(in the rows, 128 means zero)
Each row has a class, written after it.
[204 128 151 101 168 133  89 151 159  99 146 139 134 124 169 132 126 125
 134 115  84 115 127 150  93 139  67  97  68 102 132  98 119 119  65 177
 119 131 111 140 148  76 104 106 106 145 134 104] : q_488
[101 109  89  82 165 113  97 147 138 106 141 107 112  82 155 146  80 139
 124 123 137  94  99 175 116 151 114 109  90 129 132 133 161 141 140 115
 118 139 109 106 107  95  96  61 142 105 121 131] : q_746
[150 150 169 134 122 133 128 135 132  90 141 159 100 189 146 105 152 108
 135 118 111 162 161 115 116  93 102 128 117  76 140 106  97  97 116 142
 136 125 147 148 155 178 160 195  90 134 118 120] : q_488
[141 104 128 161 104 164 121  94 114 182  75  68 224  86 108 126 150 113
 169 126 149 105 102  97 166 156 204 170 195 176 128 125 134 143 151  96
 116 142 176  84 114 166 101  20 186 142 143 174] : q_565
[147 138 137 117 145 114 141 131 135 109 146 160  90 152 130 132 113 127
 109 146 114 131 136 136 113  99  69 117 100  98 119 122 115 116 122 151
 134 128 128 141 121  96 133 167 104 147 116 110] : q_703
[167 121 141 137 153 135 111 111 147 121 120 111 149 118 152 124 137 127
 155 126 112 107 129 134 139 139 131 125 128 121 138 104 123 129  98 142
 118 154 148 132 147 116  85  56 125 138 136 147] : q_993
[208 130 132 208 141 151 142 126 122 199 111 104 207 128 131 158 157  95
 125 125 104  92 141  83 185 159 126 127 171 184  68 134  94 138  33 183
 142 137 132 129 157  24  94  84 124 155 172  68] : q_408
[165 125 139 107 144 134  93 131 153 103 129 127 128 123 159 113 119 131
 147 119 107 118 122 152 120 127 108 118 103  91 149  85 121 128 114 142
 104 142 120 124 131 141  93  96 125 136 130 126] : q_488
[ 91 117 121 177 131 153 109 102 119 141 117  87 171 101 137 123 143 120
 157 123 132 115 128 108 166 143 182 132 153 149 120 140 119 147 107 110
 144 136 135 117 117 119 113  62 141 116 145 136] : q_663
[125 137 171 130 126 146  83 106 142  63 132 137 111 166 188  68 149 127
 178 105 118 165 158 135 143 100 173 118 107  72 186  76 108 114 115 119
 114 135 167 119 170 209 131 124  89 124 128 170] : q_488
[115 113 108  85 134 121 119 143 145 116 127 124  98 100 125 132 101 123
 116 132 137 124 111 164 111 133 104 133 113  96 125 121 141 137 187 106
 113 132  83 118  93 150 114 139 157 121 105 126] : q_488
[185 143 152 130 127 117 157 114 126 144 139 155 136 170  98 153 138 128
 113 134 107 128 139  98 113 111  67 115 142 124 105 132 105 115 102 169
 134 114 141 159 134  89 146 164 110 163 131 101] : q_703
[132 138 143  86 158 108  78 162 153  30 163 176  71 165 202 107 111 131
 136  87  96 143 140 176 103 106  93  93  60  65 174 115 107 108  65 150
 117 137 138 133 149 132 137 135  51  97 114 118] : q_844
[175 133 165 171 107 148 133  96 100 149 127 129 142 161 100 132 153 134
 130 127 117 111 141  86 110 110  86 135 158 147  97 126 102 106 106 161
 149 116 184 177 139 126 158 135 144 145 132 127] : q_746
[129 121  80 141 167 115 116 188 151 139 148 124 138  83 163 173 100  98
 102 125 108 113 129 142 146 168 125  98  84 139  80 150 129 174  76 128
 152 136  57  99 103  24  97 116 102 103 128  42] : q_488
[100 142 143 151 116 138 140 104 104 116 127 135 104 165 123 113 159 116
 133 136 136 162 154 109 125  99 153 136 132 109 137 133 112 120 124 126
 150 123 159 138 142 174 173 178 107 134 130 163] : q_317
[125 120 137 150  92 143 156  98 109 182  99 100 141 116  69 132 143 114
 117 146 147 127 123 101 126 121 121 171 186 150  89 130 131 142 197 113
 138 118 115 145  92 171 133 155 201 147 123 127] : q_488
[123 140 124 149 135 118 159 146 110 150 140 133 121 141 122 137 142 114
 103 135 136 134 145 110 141 110 126 115 135 136 100 156 121 128 127 142
 157 121 128 150 127  93 151 170 112 122 132  90] : q_837
[158 150 161 136 126 126 147 124 113 112 136 150 106 183 126 113 162 125
 128 129 118 149 152 111 118  88 108 116 130 103 142 122 119  92 111 159
 143 118 167 161 153 155 162 177 108 141 130 131] : q_837
[155 130 147 179 136 141 119 137 122 128 127 121 165 162 155 123 160 107
 152  92 125 124 162  97 179 133 142  91 144 130 124 126  96 121  66 141
 140 139 170 119 184 116 133 102  95 122 150 111] : q_746
[119 129 166 125 115 138 142 125 110 125 140 147 106 157 124 105 149 129
 110 127 130 148 140 112  97  93 136 142 115 123 129 130 114 110 134 121
 159 119 163 146 140 144 167 185 130 138 116 149] : q_565
[104 109  92 108 159 132 114 149 133 161 124 103 144  58 133 169  99 121
 113 135 129  86  94 153 131 171 133 123 119 150  86 148 157 174 133 124
 139 136  74  97  82  45  93  81 163 123 122 100] : q_994
[ 86 132 164 146  92 145 124  92 123  95 120 124 103 173 127  79 163 117
 151 115 151 174 162 112 143  90 184 148 154  78 159 107 112 118 187  89
 133 129 153 128 141 250 168 185 126 115 118 170] : q_488
[158 139 182 178  95 163 153  47  86 181  92 114 168 174  79 115 199 134
 154 156 128 131 142  69 117 109 136 171 210 156 111 111 108 113 114 163
 133 117 190 160 156 186 156 145 163 177 155 170] : q_317
[ 69  95 102  88 149 119  80 140 155 102 134  88 120  57 159 123  84 130
 143 121 134 111  88 178 116 154 139 131  89 117 156 129 160 153 145 102
 115 155  98  99  84 108  94  46 141 102 111 150] : q_751
[148 125 153 196 121 155 131 125 110 167 134 103 173 139 139 128 168 119
 132 117 117 109 158  83 156 135 148 119 144 168  96 140 108 133  66 136
 164 128 170 135 164  91 131 107 123 123 154 117] : q_746
[147 119 110 189 145 136 129 155 118 188 123  98 180  82 146 169 136  83
 132 116 108  97 141 101 180 158 142 119 158 183  76 152 104 165  75 147
 155 143 109 108 125  28  92  61 120 115 161  81] : q_844
[185 132 149 112 123 138 130 110 132 139 108 126 138 145 112 121 151 120
 141 124 120 125 128 124 112 120  84 142 153 102 131  95 123 114 142 146
 110 125 128 143 137 172 126 131 152 156 133 132] : q_488
[111  99 100  82 149 126  87 119 153 107 107  81 144  81 149 119 105 131
 156 123 129 105  94 179 127 160 134 134 106 109 172 105 147 146 132 114
  90 156 110  91 109 137  84  36 152 126 130 164] : q_317
[ 97 138 118 124 142 109 121 153 136  88 147 151  93 159 150 127 120 114
 127 123 135 152 146 142 147 116 133 107  97  82 142 137 118 121 128 108
 130 132 127 113 139 118 148 157  84 117 110 110] : q_703
[163 128 146 141 149 151  99 116 138 118 116 115 165 136 170 116 147 126
 163 128 100 116 132 126 143 140 121 114 121 116 155  96 104 130  62 164
 114 151 152 121 154 109 102  67 109 142 156 136] : q_317
[136 113 121 100 114 148 139  89 127 194 102  83 167  70  81 143 127 137
 125 142 142  86  87 128 112 149 120 161 174 151 106 132 156 150 194 112
 122 129 110 118  85 142 105  80 202 148 131 153] : q_994
[100 130 143 171 132 133 106 124 128  88 147 137 121 153 165 108 151 108
 148 104 119 149 161 117 150 119 179 112 111 107 137 133 106 127  78 114
 159 146 152 138 161 122 138 126  69 102 121 130] : q_993
[149 125 128 162 138 123 152 132 118 162 134 131 128 116 120 152 132 101
 105 140 119 115 141 109 133 130 114 126 138 152  76 149 119 144 111 140
 163 135 113 149 120  69 109 132 138 136 131  99] : q_993
[151 126 114 125 146 122 109 126 135 130 125 119 159 121 142 147 125 123
 148 129 120 110 120 128 143 148 136 121 127 126 131 133 138 139 100 133
 107 128 131 109 128  82 102  62 114 133 147 129] : q_703
[ 34 128 136 179  88 139 149 109 100 141 125 120 114 134 122  83 140 102
 127 131 159 174 158  95 176  90 236 143 162 143 130 131 105 138 180  63
 173 128 160  99 130 186 164 182 137 113 109 156] : q_565
[173 148 197 113 121 153 134 100 123 107 131 158 103 192 143  80 167 132
 138 120 109 138 146 119  90  81 103 131 119  73 163  94 113  87 111 157
 135 118 182 161 168 193 170 171 112 151 127 177] : q_994
[108 115 124 110 132 123 115 140 133 115 142 125 114 112 159 118 129 122
 131 106 120 130 131 151 127 126 145 128 112 126 147 134 127 136 110 113
 137 141 121 109 128 139 122 112 116 111 134 147] : q_844
[ 71 110 108  90 111 123 130  97 128 120 134 111  72  85 105 118  90 138
  96 161 141 125 107 163  92 110 111 151 107 112 131 129 147 138 209 101
 139 135  94 128  72 162 126 160 174 137 101 166] : q_317
[ 70 126 102 126 137 116 115 132 137 109 141 109 124 105 139 129 119 128
 128 114 140 129 128 140 147 137 165 110 123 114 133 146 129 140 141  94
 131 134  96 105 109 121 126 110 119 103 128 117] : q_663
[110 116  96 179 135 129 132 137 121 171 135 107 163  92 114 178 121 105
 114 133 125 104 127 100 167 161 131 122 142 169  64 172 116 169 100 126
 163 126 100 132  97   5 113  99 121 123 133  73] : q_703
[117 130 121 100 163 117 118 153 135  85 142 156 113 145 174 120 125 118
 131 104 128 140 131 142 129 122 145 107  96 101 148 127 125 122  82 121
 128 134 138 102 148 110 138 130  82 114 125 129] : q_565
[ 72 107 116 151 100 148 128  86 109 169  94  68 167  84  86 123 142 125
 144 147 164 125 112 112 150 133 177 166 186 160 120 143 145 142 203  82
 129 134 124 101  86 196 123  76 215 129 129 163] : q_663
[187 138 144 153 171 126 118 146 142 109 121 138 155 164 169 129 160 102
 154 105 112 117 150 122 155 138 119  95 122 102 140 113 110 116  43 155
 121 151 155 130 191  99 111  77  74 127 145 105] : q_993
[149 135 154 189 122 157 126 126 110 148 118 128 184 150 142 126 169 103
 153 114 105 129 146  75 154 126 162 134 156 155 114 125  89 119  50 140
 154 133 182 130 156  84 143 109 105 133 145 119] : q_565
[ 59 112 117  89 151 140  86 128 144 100 127 104 122  77 165 110 104 135
 145 127 142 119 103 170 135 148 179 126 109 111 150 120 162 151 167  86
 117 142 107  76 108 148 100  75 138  99 109 161] : q_994
[ 56 119 100 112 158 115 101 146 143  63 155 129  77 100 167 122  97 129
 123 113 136 136 118 166 124 129 134 103  76  87 149 137 136 130 137  99
 140 140  95 114  99 113 129 121 108 102 111 121] : q_663
[199 148 150 112 155 121 148 138 124 122 127 155 111 175 125 146 140 117
 113 132 110 119 133 127  98 119  25 110 113 103 116 119 111 106  70 191
 122 126 131 165 152  94 141 156 110 167 133  98] : q_317
[103 117 110 106 164 108 113 157 135 119 135 127 111  99 154 144 114 117
 126 121 131 120 120 150 121 140 128 107  97 113 134 145 141 149 108 129
 132 133 100 116 115  94 126 109 109 112 131 119] : q_751
[ 81 139 142  58 149 111  90 131 134  23 148 179  33 164 162  94 105 151
 126 117 122 165 135 185  83  86 107  96  56  41 196 107 121 100 143 110
 114 130 138 135 146 188 171 222  90 120 100 163] : q_317
[105 116 116 125 139 120 127 142 126 141 130 105 129  93 122 142 115 128
 109 147 125 112 114 140 134 137 131 124 129 147 107 143 144 146 146 136
 145 128 106 129  93  87 107 114 158 125 123 108] : q_837
[116 109 130 124 115 130 119 120 131 151 125 102 134 101 126 121 135 130
 131 125 131 127 124 127 124 129 143 134 125 127 145 129 137 147 138 115
 140 133 122 126 115 141 131 104 153 131 129 154] : q_751
[ 86 111 113 138 117 152 139 108 122 179 115  92 133  64 112 132 106 121
 113 151 138 102 110 127 139 133 154 153 152 155  96 138 144 164 191 102
 154 135  97 112  72 122 107 111 190 127 119 139] : q_994
[180 137 156 199 118 151 142 114 108 179 102 118 199 170 115 142 179 103
 157 123 116 123 156  67 180 131 143 129 183 152 106 132  94 133  71 153
 138 126 172 134 164 103 131  97 121 152 159 111] : q_703
[207 147 173 156 129 143 137 127 111 142 114 143 166 181 139 130 179 101
 156 108 108 125 154  94 142 116  86 135 166 128 128 119  91 104  65 172
 120 130 180 147 169 141 134 115 107 146 156 112] : q_844
[119 133 183 164 102 163 118 106 118 109 127 126 160 177 157  71 185 117
 167 108 119 156 163  92 152  97 214 144 137 113 176 106  94  99  90 102
 145 135 213 111 182 198 160 137  94 126 137 191] : q_565
[ 70 115 122  91 110 135  80 112 144  56 142 129  70 118 151  87  97 147
 130 133 132 140 112 181 111 110 155 142  85  81 178 113 136 102 172  90
 120 145 128 115 111 188 129 131 122 108  94 186] : q_408
[ 79 101  85 127 132 137 102 146 145 125 137  94 111  67 151 127  97 118
 113 134 133 109 114 172 155 159 187 120  92 133 131 145 147 145 135  88
 139 147  84  86 112  91  85  98 136 103 120 144] : q_408
[107 107  94  55 145  94 127 150 150 118 127 122  85  87 117 137  90 132
 101 135 150 114  92 179  95 132  66 133 101  92 143 130 160 136 194 115
 109 140  75 119  80 130 124 121 165 127 103 131] : q_751
[170 137 150  87 172 124  91 145 152  72 136 140 133 151 181 113 124 144
 151 127  95 114 116 163 125 127 103  90  97  89 170  99 131 104  71 176
 101 140 151 125 154 122 104  78  96 135 132 133] : q_837
[ 55 123 102 125 125 112 129 133 136 102 161 135 100 127 146 130 116 115
 121 113 141 152 145 138 159 127 182 107 110 106 130 156 129 145 140  83
 151 134 105  94 120 109 135 161  81 102 115 124] : q_703
[128 119 107  52 160 108 112 143 141  94 129 145 114 111 148 131  96 136
 125 122 137 118  96 170  95 133 111 125  90 111 152 122 149 124 136 118
 106 139 119  96 113 116 119 100 124 129 116 135] : q_565
[156 123 120  55 173 118 117 141 147 124 124 135 109  98 127 146  96 143
 104 141 120  87  87 173  81 142  52 125 100 107 110 123 156 138 145 159
 109 126  90 133 100  81 105 111 159 144 115 117] : q_994
[115 150 140 167 139 119 145 171 119 104 171 167 109 180 181 123 158 105
 118 115 111 155 178 103 163 114 147  76 100 111 116 153  94 116  50 158
 165 125 145 154 168  45 153 199  42 110 130  67] : q_837
[116 123 159 104  84 133 136  70 115 124 128 118 108 144  84  96 135 158
 127 133 149 131 124 125  95  98 125 143 163 116 145 113 140 103 204 104
 122 126 166 135 126 225 154 153 167 142 112 182] : q_746
[129 134 123 128 141 122 137 141 129 119 141 144  87 139 138 139 121 116
 106 137 113 136 138 139 115 124  90 113  98 110 117 129 113 129 108 146
 150 134 113 136 127  97 133 179 117 139 118 106] : q_317
[119 117 114 103 136 118 132 124 129 133 135 125 103 107 102 145  98 148
  93 153 134 103 109 146 103 130  77 124 127 139  92 138 148 136 164 131
 133 126 113 132  97 108 122 139 171 133 109 117] : q_746
[149 114 135 136 118 144 136  98 123 173 108  92 157 108 105 134 145 127
 125 150 114 103 115 116 112 143 107 154 143 157 115 126 131 142 114 146
 135 127 134 140 121 109 115  97 172 152 142 153] : q_317
[160 132 144 106 136 123 141 119 130 121 134 145  88 145 110 130 123 136
 101 149 111 121 121 139  82 106  40 132 110  94 123 108 115 113 127 160
 125 127 133 166 118 124 135 180 142 156 114 125] : q_317
[ 55 107 123  93 114 130  73 116 139  66 148 115  93  97 171  99 106 129
 158  99 130 136 113 176 120 124 181 133 104 100 180 125 137 125 160  85
 122 146 137  98 108 189 112  90 116  87 111 191] : q_844
[ 80 135 135 114 100 113 127  97 127  93 147 146  95 155 113 108 131 139
 127 128 144 162 144 126 126  98 156 124 128  90 155 134 122 115 181  92
 132 122 132 121 122 178 166 179 102 129 114 153] : q_703
[218 120 129 133 161 139 114 106 145 169 111  91 211  88 129 169 140 129
 150 119 107  73 101 119 126 175  96 125 150 161 105 127 133 141  76 169
 110 150 134 141 137  49  74   4 136 157 163 116] : q_993
[159 137 150 119 130 129 123 118 120 118 132 135 124 160 128 117 137 140
 127 121 132 124 133 126 105 108  89 120 122 118 133 123 125 108 120 139
 126 123 167 142 148 160 154 127 130 134 131 130] : q_746
[123 123 127 128 145 127  95 136 150 100 146 124 138 131 166 121 124 132
 139 123 112 128 137 139 146 134 145 105  86 112 152 128 127 133  87 121
 127 135 131 108 147 101 118  92  97 124 129 132] : q_703
[171 150 166 188 119 149 154 130 105 152 110 143 175 191 124 124 186  93
 148 111 117 145 168  62 169 108 146 138 175 138 120 123  81 105  72 144
 148 128 187 128 177 136 159 149  97 145 149 119] : q_565
[119 121 112 125 162 113 114 167 144 117 132 121 127 116 160 138 126 106
 133 103 122 124 132 144 146 144 120 105 102 104 144 131 125 143  90 134
 135 143 101 114 128  93 121 104  99 116 134 102] : q_751
[ 97 134 142 132 119 125 142 129 115 106 145 157  96 144 120 123 123 116
 104 134 128 147 136 114 102  96 128 140 114 122 114 144 107 111 138 115
 163 127 144 135 110 123 174 196 108 126 107 125] : q_565
[140 123 127 182 139 142 119 139 117 159 129 112 172 128 147 151 143 117
 134 125 117  98 146 100 173 149 154 104 147 162  92 137 116 146  67 140
 149 135 150 108 152  77 111  89 121 118 149  99] : q_746
[166 118 114  97 139 116 138 137 133 165 139 124 144  90 113 177 115 121
 104 119 117  90  99 137 103 151  54 124 143 147  92 146 135 143 121 154
 123 134  98 134 100  56 100  95 137 131 139  87] : q_844
[123 122 114 128 158 138  80 137 149 103 128 112 148 108 188 117 133 119
 164 107 123 124 129 146 142 153 168 114  98 114 145 112 125 148  86 120
 119 139 118 104 140 115 105  62  98  99 142 122] : q_488
[178 144 161 193 148 143 115 155 117 139 130 139 169 157 176 136 169  94
 157 102  92 124 167  92 176 128 137 104 143 137 119 121  79 131  27 165
 141 138 172 126 178  80 111  99  70 119 164  89] : q_844
[169 140 161 154 128 148 149 102 117 150 116 122 143 151 104 122 149 124
 130 145 118 118 137 103 129 101  89 130 160 124 114 112 103 107 126 159
 132 130 149 151 127 144 130 131 164 161 137 130] : q_663
[ 57 102 109  96 128 129  92 116 144  85 133  93 105  81 143 104  97 142
 143 129 139 129  99 171 130 130 171 129 112 107 164 129 151 136 188  95
 131 150 118 114  87 158 110  83 146 103 105 170] : q_837
[188 131 124 162 141 131 144 152 126 159 120 137 148 147 125 153 140  99
 108 123 108 108 134 115 149 141 100 119 144 136  90 135 101 118  67 170
 138 134 120 135 151  63 118 136 114 141 141  78] : q_408
[219 149 172 151 143 123 150 164 114 146 148 176 134 184 149 150 160  97
 114 110  78 117 159 100 113 116  60  94 123 135 101 131  85 110  13 198
 155 121 146 161 175  58 139 160  77 142 151  64] : q_844
[106 136 152 148  89 134 159  86 104 135 127 145  88 162  91 111 143 129
 118 149 140 155 148 103 128  79 132 149 159 108 121 130 117 116 188 114
 148 119 152 149 117 172 161 202 145 152 118 161] : q_703
[ 81 129 108 137 122 104 162 135 125 138 156 141  95 138 110 147 123 115
  92 131 139 149 146 117 139 115 141 115 129 116  99 163 120 145 148 105
 163 122 100 128 111  91 152 199 105 120 117  98] : q_703
[180 126 150 148 104 158 119  77 112 162  85 100 187 142  98 114 160 130
 153 144 136 115 118 105 146 128 155 167 186 145 132 117 129 112 129 139
  99 129 175 125 149 179 115  74 165 159 150 177] : q_408
[113 117 102 144 167 120 107 147 138 122 138 120 140  99 159 153 124 109
 128 121 123 104 135 141 161 164 155 109 110 132 105 146 141 156  88 119
 141 145 100 110 139  51  87  83  98 107 132  99] : q_993
[ 90 143 137 181 108 135 157 105  94 139 120 129 120 162 103 116 168 111
 124 132 145 153 158  84 144  94 164 135 170 128 112 146 111 121 136 109
 164 114 147 140 128 173 179 171 135 119 131 131] : q_663
[ 84 105 102  89 134 110 115 134 148 101 152 118  68  82 141 123  97 133
  99 137 136 120 117 179 103 134 138 128  78 106 132 142 160 140 179  86
 143 138  88 125 102 121 114 122 144 112  95 161] : q_993
[179 134 135 124 165 137 151 150 134 163 135 139 122 117 138 154 118 112
 101 134 102  92 121 126 116 131  58 110 118 123  85 126 120 138  94 172
 148 131 102 150 119  46 106 139 136 147 131  81] : q_994
[118 111 117 109 160 130 102 133 140 130 111  93 159  87 147 135 123 128
 150 132 127 101 105 148 141 157 134 132 130 127 143 120 153 153 112 134
 112 146 110 106 109 112  87  43 142 131 138 139] : q_751
[110 128 139 133 109 133 132  94 112 122 131 123 113 143 116 105 138 141
 127 129 154 135 139 116 126 103 137 134 143 122 135 129 133 117 166 101
 133 121 166 130 134 193 158 140 142 127 125 163] : q_746
[132 132 156 160 131 151 132 128 125 150 135 129 138 142 148 114 163 118
 127 115 116 130 152 102 136 118 156 119 123 121 122 128 109 135  89 132
 161 123 146 133 156 124 156 149 112 127 136 134] : q_994
[240 153 196 100 159 156 102 113 133 100 122 151 170 195 169 105 175 137
 181  96  95 124 132 117 102 116  87 118 127  79 171  76 110  83  45 188
  89 125 205 151 193 162 140  81  92 157 142 160] : q_994
[203 153 167  97 174 115 131 153 133  94 139 175 105 189 165 129 153 124
 141 111 103 130 140 131  93 109  50  96  94  75 155 110 111  95  40 194
 117 124 156 164 172 119 151 135  65 149 143 122] : q_751
